Below is a small trained network, with its code and all its weights. Each question gives an input and a class and asks what happens when units are switched off, that is, made to give their printed mean instead of their output.

import numpy as np


def w(rows, s, z=0):
    codes = np.array(rows[::2]) - 128.0
    scale = np.full(codes.shape[1], s)
    scale[-1] = z or s
    return codes * scale


def f(y):
    return y / 2 * (1 + np.tanh(0.7978845608 * (y + 0.044715 * y**3)))


def log_softmax(a):
    a = a - a.max(-1, keepdims=True)
    return a - np.log(np.exp(a).sum(-1, keepdims=True))


def net(x, mask):
    res = np.array(x, float).reshape(1, 5) / 4 @ E
    y = f(res @ A[0][:, :-1].T + A[0][:, -1])
    res = res + np.where(mask, y, B[0][:, -1]) @ B[0][:, :-1]
    return log_softmax(res[-1] @ U[:, :-1].T + U[:, -1])


A, B = {}, {}
E = w([
[133,90,208,129,57,146,175,232],'x0',
[7,169,137,105,151,212,181,115],'x1',
[123,128,131,129,127,123,126,128],'x2',
[126,132,131,131,125,126,127,129],'x3',
[91,57,65,194,68,189,111,92],'x4',
],0.012)
A[0] = w([
[208,70,162,165,56,105,106,196,157],'N1',
[20,127,105,124,139,208,201,99,127],'N2',
[165,183,103,73,232,40,84,117,253],'N3',
[190,73,174,139,85,119,141,165,131],'N4',
[212,137,85,157,165,81,16,89,205],'N5',
[81,59,105,255,27,196,135,101,153],'N6',
[36,234,81,69,213,171,172,67,177],'N7',
[30,138,181,86,89,219,242,191,83],'N8',
[189,194,157,73,196,66,108,115,224],'N9',
[138,159,223,57,124,111,210,226,178],'N10',
[156,89,107,140,84,101,109,146,166],'N11',
[91,55,125,189,26,221,149,160,112],'N12',
[101,83,29,237,100,152,53,60,165],'N13',
],0.0079,0.0057)
B[0] = w([
[151,112,67,20,105,4,176,216,189],'N1',
[75,134,158,159,173,159,76,103,217],'N2',
[165,131,150,123,60,225,63,177,231],'N3',
[124,146,104,78,121,60,167,191,166],'N4',
[200,77,126,196,79,206,69,104,220],'N5',
[72,13,94,126,114,96,57,113,224],'N6',
[1,214,136,97,174,196,114,143,247],'N7',
[126,91,223,225,78,159,144,73,216],'N8',
[167,121,249,129,34,176,85,178,214],'N9',
[196,178,201,195,155,98,223,129,213],'N10',
[175,105,80,84,114,106,137,128,157],'N11',
[61,42,157,134,94,115,94,147,201],'N12',
[174,97,21,153,217,95,147,23,237],'N13',
],0.008,0.015)
U = w([
[134,71,186,175,50,168,39,132,230],'0',
[224,108,40,164,153,121,117,50,157],'1',
[79,255,141,50,140,191,103,160,152],'2',
[61,150,77,120,229,129,105,62,33],'3',
[186,191,140,46,111,71,190,190,142],'4',
[89,75,67,35,94,55,143,169,5],'5',
[131,180,183,216,136,130,234,98,105],'6',
],0.0077,0.0021)

Each question gives the input, the list of numbers given to net, and the class t.
The units are the neurons (one row each of A and B). Each row of codes is followed by its name. A weight is (code - 128) times the scale printed after its matrix; where a second scale follows, it is the last column's (A, B and U).
mask holds one flag per neuron, in row order. A switched-off neuron (its flag False) gives its mean, the last column of its row in B, instead of its output. The means were averaged over made-up inputs and are rounded, as every weight is.
A unit's drop is (log p(t) with every unit on - log p(t) with that unit switched off) / (log p(t) with every unit on - log p(t) with every unit switched off).
The circuit of an input: a set's keep is (log p(t) with only the set's units on - log p(t) with every unit switched off) / (log p(t) with every unit on - log p(t) with every unit switched off). Starting from the 12 units with the biggest drops (on a tie, the unit counted first), units are removed one at a time, each time the one whose removal leaves the highest keep (on an exact tie, the one counted first), for as long as the keep stays at least 0.8.
circuit, biggest first: the units of the circuit, biggest drop first
most important unit: the unit with the biggest drop
k most important neurons: the k neurons with the biggest drops, biggest first
drop of u: that unit's drop, to one decimal
input [5,1,5,5,0], class 6: circuit, biggest first : [N10, N3]
input [0,8,-5,4,0], class 2: circuit, biggest first : [N7]
input [-2,1,-4,-1,-6], class 2: 3 most important neurons : [N8, N6, N7]
input [-8,1,4,4,-3], class 2: 3 most important neurons : [N7, N8, N6]
input [5,8,1,6,0], class 6: 2 most important neurons : [N10, N3]
input [7,1,4,4,0], class 6: 2 most important neurons : [N10, N8]
input [-3,7,8,5,1], class 3: 2 most important neurons : [N9, N3]
input [0,8,-4,-3,3], class 3: 3 most important neurons : [N7, N9, N3]
input [-7,1,-5,5,2], class 3: 2 most important neurons : [N7, N13]
input [0,2,7,7,2], class 3: 2 most important neurons : [N9, N3]
input [-8,1,-8,1,-4], class 2: 4 most important neurons : [N7, N8, N6, N12]
input [-7,1,-5,-2,7], class 3: drop of N7 : 0.4
input [2,6,-5,4,-2], class 6: drop of N8 : 0.3
input [8,-7,8,-1,1], class 5: drop of N6 : 0.0
input [-8,1,0,-4,6], class 3: most important unit : N7
